[[-1.00  0.24  0.97  1.84 -0.85  0.33]
 [ 2.47 -2.41 -1.71  0.08 -1.07  1.52]
 [ 1.15 -1.30 -1.94 -0.56 -0.70 -0.34]
 [ 2.52 -2.73 -2.33 -0.01 -1.38  1.01]
 [ 0.49  1.45 -0.45 -1.28  1.45 -1.28]
 [ 1.35 -1.10 -1.26 -0.34 -0.48  0.21]
 [-1.45  0.30  0.36 -1.13  0.15 -1.77]] -> 1.35

[[ 1.873 -0.734 -1.925  0.494 -0.652 -0.350 -0.020 -0.365  0.204 -2.818
   0.277]
 [ 1.810 -0.873 -1.916  0.429 -0.793 -0.351 -0.031 -0.405  0.045 -2.289
  -0.311]
 [-0.191 -1.703 -1.099 -0.061 -1.344 -0.235 -0.358  0.339 -0.155 -0.630
  -0.953]
 [ 1.781 -0.768 -1.933  0.796 -0.667 -0.355 -0.047 -0.339 -0.046 -2.527
   0.172]
 [-0.292 -1.637 -1.058  0.159 -1.378 -0.423 -0.494  0.524 -0.042 -0.108
  -0.951]
 [ 1.732 -0.849 -1.862  1.374 -0.699 -0.370 -0.025 -0.320  0.081 -2.170
  -0.253]] -> -0.292

[[ -36.13 -133.17 -148.43 -106.46   39.71   32.00]
 [  43.43 -122.79  -50.69  -11.55  -99.10  -92.32]
 [-151.07   12.09  -70.20  -23.87    7.12 -130.99]
 [-122.68  -35.42  100.49  -84.71  -27.11   37.58]
 [ -76.85  -77.54  -48.46 -156.38   -7.10   68.92]
 [-184.18   10.98  -38.50   -8.72   33.19 -108.02]
 [  32.03 -151.30 -116.75 -137.16   58.58  101.67]
 [ -11.35  -17.93   28.69    4.12   21.24   39.16]
 [  66.34  -90.57    4.25   24.15  -74.38  -94.83]
 [ -69.93 -178.04 -110.04  -21.59  -43.49  -85.65]
 [-127.00  -17.89  159.26  -66.98  -55.18   39.49]
 [-121.19  -32.27   44.16 -105.52  -42.66   40.32]] -> -127.00

[[  1.220  12.611  -0.730   5.062  14.201  -4.099   3.940  -5.777   1.711
   -2.742  17.188]
 [  4.288   0.214   1.153  -0.266  11.049   0.258 -14.162  18.656  -2.636
    7.553  23.758]
 [  4.498  18.170  -5.612   4.609  14.054  -8.967   6.488   5.949  16.474
   -5.056  15.670]
 [ 21.455   8.988  -6.531  11.111  17.659  20.248  -5.370   3.325  24.653
   -2.963  -8.378]
 [ 20.842  10.488 -10.319  20.472  20.364  21.737  -8.604 -11.455  21.873
   -9.881  -4.797]
 [ -3.073  -4.100  10.457   5.100   7.400   6.084   3.342   6.678 -10.091
    9.673  10.470]
 [  9.029   0.692  14.979  -2.229  13.995   3.580   5.850   3.005  -0.168
   -5.800  -2.545]
 [  5.180   4.765   5.461   8.296   4.987   6.909   3.728   3.173   8.342
    3.701   2.420]
 [  5.711   7.050  -0.167   6.261   7.395   0.472   5.488  -2.295   5.476
   -0.590   8.525]
 [  7.999   6.984   6.072   3.932   1.870   4.328  20.387   4.429   1.508
    7.477  -7.718]
 [-23.216  -3.857   3.257  29.258 -12.450  11.842   7.803  -5.041 -10.021
   24.364  19.943]] -> 7.999

[[   1.57  -26.07  241.89   -8.70   79.18  -21.72 -149.35   74.50  -59.68
  -199.03  -65.48]
 [ -53.66   -8.13   46.94  -27.99  168.81  -28.56 -133.80  144.69  -23.51
  -279.31  -43.56]
 [ -29.42   31.43  -40.06   -2.04   22.11   -2.77   10.93  -59.48   12.98
    47.54   34.63]
 [  29.57  -23.13 -175.13   22.10  -48.16   30.09  128.26  -51.76  126.27
   283.12   36.03]
 [  27.32  -57.54 -110.71    6.97  155.07    9.65   22.81   97.70   78.47
   143.43   -7.27]
 [   6.02  -13.06   11.59   10.59 -253.18   20.08   73.79  -67.11   82.12
    84.92    5.56]] -> 27.32

[[-0.22 -0.10 -0.17 -0.13 -0.09 -0.18 -0.05 -0.07 -0.08 -0.11  0.06 -0.10
  -0.04]
 [-0.09 -0.13 -0.11 -0.26 -0.11 -0.15 -0.25 -0.15 -0.14 -0.10 -0.08 -0.15
  -0.22]
 [-0.15 -0.10 -0.14 -0.28 -0.11 -0.11 -0.05 -0.17 -0.09 -0.15 -0.10 -0.05
  -0.09]
 [-0.12 -0.07 -0.11 -0.10 -0.09 -0.17 -0.03 -0.09 -0.12 -0.16  0.00 -0.11
   0.00]
 [ 0.23 -0.11 -0.05 -0.14 -0.07 -0.14 -0.21 -0.16 -0.11 -0.11  0.05 -0.15
  -0.12]
 [-0.03 -0.12 -0.13 -0.15 -0.08 -0.15 -0.18 -0.06 -0.13 -0.10 -0.24 -0.18
  -0.04]] -> 0.23

[[-0.21 -0.58  0.29  1.81 -0.40  1.63 -0.63 -2.01 -0.59 -1.71 -2.93 -0.56
  -0.99]
 [-0.35 -0.14 -0.64  2.07 -0.31  0.03 -0.39 -0.56 -0.21 -1.62  0.32 -0.35
  -0.04]
 [-0.40 -0.77 -0.77  0.84 -0.68  1.19 -0.61 -1.29  1.90 -1.33 -2.27 -0.59
  -0.85]
 [-0.47 -0.44  0.38  1.66 -0.19 -2.69 -0.26  0.50 -2.92 -1.52  1.67  0.52
  -0.35]
 [-0.24 -0.48 -0.19 -2.44 -0.27 -1.40 -0.10  0.61 -0.27  0.88 -0.19 -0.10
  -0.56]
 [-0.53 -0.38  0.12 -1.16 -0.24  1.57 -0.32 -0.09 -0.92 -0.64  1.00  0.23
  -0.08]] -> -0.24

[[-10.503  -0.836   5.514   0.558 -15.638   5.632  -1.007]
 [ -0.825   8.184   1.385  -3.145  -4.581 -10.625   5.241]
 [ 10.418  -2.775  -5.553  -5.244  -1.480  14.419   6.616]
 [ -0.291  -1.519   6.256   0.414   3.493  -4.393   0.063]
 [-10.549   4.550  -4.319   1.128  -6.014   0.730   3.713]
 [  0.527  -7.860   6.719   0.742  -1.243   3.811  -4.220]
 [ -3.692   5.683   4.546 -20.408   4.213  -6.677  -5.857]] -> 0.527

[[-0.5  0.9  0.7 -0.2  0.5  0.7  1.2  0.0  2.1 -0.4 -0.3  0.7  0.8]
 [-1.2 -0.1  2.2  1.1 -0.8  1.9  1.8 -0.3  1.2 -1.2 -0.4  0.6  1.8]
 [-0.1  0.4  0.4 -0.2  0.0  0.7  1.0  0.1  2.2 -1.0  0.6  0.1  0.7]
 [-0.8  0.6  0.6  0.1 -0.4  0.6  1.3 -0.2  2.2 -0.9  0.3  0.0  0.5]
 [-0.2  0.0  1.2  0.3  0.0  1.6  1.2  0.0  1.8 -1.7  0.1  0.6  1.5]
 [-0.5 -0.6 -0.3 -0.7 -0.4  0.1  0.9  0.2  3.0 -1.1  1.8 -0.8  1.0]
 [-0.6  1.2  1.6  1.3 -0.6  1.2  1.5 -0.3  0.8 -0.3 -0.2  0.5  0.2]
 [ 0.2  0.6 -1.1 -0.3  0.8 -0.1  0.2  0.5  2.9  0.3  1.1  0.0  0.4]
 [ 1.6  1.3 -1.0  1.1  0.5  0.9 -0.3  0.6  1.5 -0.6  1.4  0.2 -0.5]
 [ 0.0  0.3  0.2  0.0  0.0  0.4  0.9  0.3  1.9 -0.4  1.1 -0.1  0.6]
 [-0.8  1.1  1.4  0.1 -0.7  0.9  1.7 -0.5  1.6 -1.5 -0.1  0.1  0.2]
 [-0.1 -0.4  1.2  0.4  0.1  1.3  1.2  0.4  1.5 -0.6  0.6  0.5  1.7]] -> -0.8
